Below is a small trained network, with its code and all its weights. Each question gives an input and a class and asks what happens when units are switched off, that is, made to give their printed mean instead of their output.

import numpy as np


def w(rows, s, z=0):
    codes = np.array(rows[::2]) - 128.0
    scale = np.full(codes.shape[1], s)
    scale[-1] = z or s
    return codes * scale


def norm(h):
    return h / np.sqrt((h * h).mean(-1, keepdims=True) + 1e-5)


def f(y):
    return y / 2 * (1 + np.tanh(0.7978845608 * (y + 0.044715 * y**3)))


def log_softmax(a):
    a = a - a.max(-1, keepdims=True)
    return a - np.log(np.exp(a).sum(-1, keepdims=True))


def net(x, mask):
    res = np.array(x, float).reshape(1, 7) / 4 @ E
    u = 0
    for l in range(3):
        y = f(norm(res) @ A[l][:, :-1].T + A[l][:, -1])
        res = res + np.where(mask[u : u + 5], y, B[l][:, -1]) @ B[l][:, :-1]
        u += 5
    return log_softmax(norm(res)[-1] @ U[:, :-1].T + U[:, -1])


A, B = {}, {}
E = w([
[238,99,149,135,88,94,129,158,7,157],'x0',
[230,85,159,170,134,78,164,85,117,91],'x1',
[92,173,108,81,100,129,80,187,33,201],'x2',
[140,22,35,107,161,230,92,170,71,124],'x3',
[161,97,149,194,170,145,160,74,196,71],'x4',
[132,118,50,94,63,69,193,174,86,159],'x5',
[221,29,202,168,173,125,63,132,88,88],'x6',
],0.0017)
A[0] = w([
[170,93,46,90,2,76,136,131,87,187,41],'0.n0',
[138,116,59,129,99,92,160,173,22,171,2],'0.n1',
[56,152,166,98,87,151,171,128,86,90,40],'0.n2',
[52,149,39,124,167,220,75,169,190,113,28],'0.n3',
[195,77,194,137,177,154,38,144,105,109,48],'0.n4',
],0.0032,0.00091)
B[0] = w([
[179,190,46,127,157,142,110,232,97,107,238],'0.n0',
[119,83,111,3,158,58,214,181,121,13,219],'0.n1',
[132,119,151,45,154,107,94,128,181,132,137],'0.n2',
[65,73,70,85,117,146,164,77,106,186,254],'0.n3',
[167,75,214,150,172,98,132,164,22,153,189],'0.n4',
],0.0034,0.0018)
A[1] = w([
[62,253,174,103,79,54,108,118,181,169,51],'1.n0',
[147,38,103,99,199,170,115,156,122,48,246],'1.n1',
[154,96,159,205,164,139,158,24,201,92,2],'1.n2',
[131,109,112,97,130,105,210,93,90,103,91],'1.n3',
[162,125,157,150,97,94,133,112,115,140,9],'1.n4',
],0.0034,0.00095)
B[1] = w([
[170,139,142,202,77,51,21,77,191,232,235],'1.n0',
[124,230,150,150,136,134,142,119,147,196,249],'1.n1',
[171,179,90,85,73,170,200,216,128,3,215],'1.n2',
[89,156,77,106,129,130,29,163,101,124,161],'1.n3',
[110,125,57,94,191,166,138,82,100,114,105],'1.n4',
],0.004,0.0019)
A[2] = w([
[173,135,127,136,114,125,167,88,179,1,58],'2.n0',
[168,40,229,154,189,151,101,108,34,125,56],'2.n1',
[25,124,93,86,141,174,123,92,140,152,87],'2.n2',
[3,81,79,95,131,204,106,84,148,171,4],'2.n3',
[31,94,91,69,131,219,78,113,160,167,16],'2.n4',
],0.0042,0.0014)
B[2] = w([
[131,132,147,138,105,243,175,200,188,94,213],'2.n0',
[84,75,167,82,219,119,101,2,141,118,236],'2.n1',
[121,57,134,215,82,144,171,99,31,95,223],'2.n2',
[56,13,75,222,77,181,185,119,61,123,253],'2.n3',
[72,69,109,206,103,173,162,106,123,133,242],'2.n4',
],0.0052,0.0021)
U = w([
[151,53,206,82,243,123,90,14,82,108,252],'0',
[183,154,163,147,110,219,204,191,212,29,120],'1',
[171,161,41,26,125,74,153,254,41,120,130],'2',
[24,21,68,214,63,190,173,97,73,149,103],'3',
[123,181,146,156,65,46,25,66,205,221,36],'4',
],0.0093,0.00032)

Each question gives the input, the list of numbers given to net, and the class t.
The units are the neurons (one row each of A and B). Each row of codes is followed by its name. A weight is (code - 128) times the scale printed after its matrix; where a second scale follows, it is the last column's (A, B and U).
mask holds one flag per neuron, layer by layer. A switched-off neuron (its flag False) gives its mean, the last column of its row in B, instead of its output. The means were averaged over made-up inputs and are rounded, as every weight is.
A unit's drop is (log p(t) with every unit on - log p(t) with that unit switched off) / (log p(t) with every unit on - log p(t) with every unit switched off).
The circuit of an input: a set's keep is (log p(t) with only the set's units on - log p(t) with every unit switched off) / (log p(t) with every unit on - log p(t) with every unit switched off). Starting from the 12 units with the biggest drops (on a tie, the unit counted first), units are removed one at a time, each time the one whose removal leaves the highest keep (on an exact tie, the one counted first), for as long as the keep stays at least 0.8.
circuit, biggest first: the units of the circuit, biggest drop first
k most important neurons: the k neurons with the biggest drops, biggest first
k most important neurons of layer l: the k neurons of layer l with the biggest drops, biggest first
drop of u: that unit's drop, to one decimal
input [-4,-3,-8,-7,-8,-3,-6], class 4: circuit, biggest first => [1.n0]
input [-4,0,-3,-7,-1,-3,-1], class 4: 2 most important neurons => [1.n0, 0.n1]
input [2,5,-2,-7,-8,5,8], class 0: circuit, biggest first => [2.n1, 1.n2]
input [2,-6,-5,8,-7,2,6], class 0: 3 most important neurons => [0.n4, 2.n1, 1.n2]
input [5,-7,2,-4,6,3,1], class 4: 2 most important neurons => [1.n2, 0.n4]
input [4,-6,-2,3,6,5,-2], class 2: circuit, biggest first => [0.n0, 2.n3]
input [-4,-1,-7,-3,-5,0,-5], class 4: 2 most important neurons => [1.n0, 0.n1]
input [-3,7,-3,3,1,1,4], class 1: 2 most important neurons => [1.n2, 2.n0]
input [-2,0,-2,4,2,7,1], class 2: 2 most important neurons of layer 0 => [0.n0, 0.n1]
input [4,7,-5,6,-4,-8,-3], class 0: 2 most important neurons => [0.n4, 2.n1]
input [8,7,-6,-8,3,-5,0], class 1: 2 most important neurons => [1.n2, 2.n0]
input [-5,3,4,-6,3,0,7], class 1: 2 most important neurons => [1.n2, 2.n0]
input [7,4,6,8,-7,0,7], class 0: 3 most important neurons => [2.n1, 1.n2, 0.n4]
input [-8,1,2,-5,3,4,6], class 1: circuit, biggest first => [1.n2]
input [-1,0,-4,0,1,4,8], class 0: 2 most important neurons => [0.n4, 2.n1]
input [6,7,7,5,-4,-6,3], class 0: drop of 2.n1 => 0.4
input [4,-6,4,8,-3,4,-1], class 2: drop of 0.n0 => 0.6
input [0,0,4,-5,-2,4,5], class 2: drop of 0.n1 => 0.1
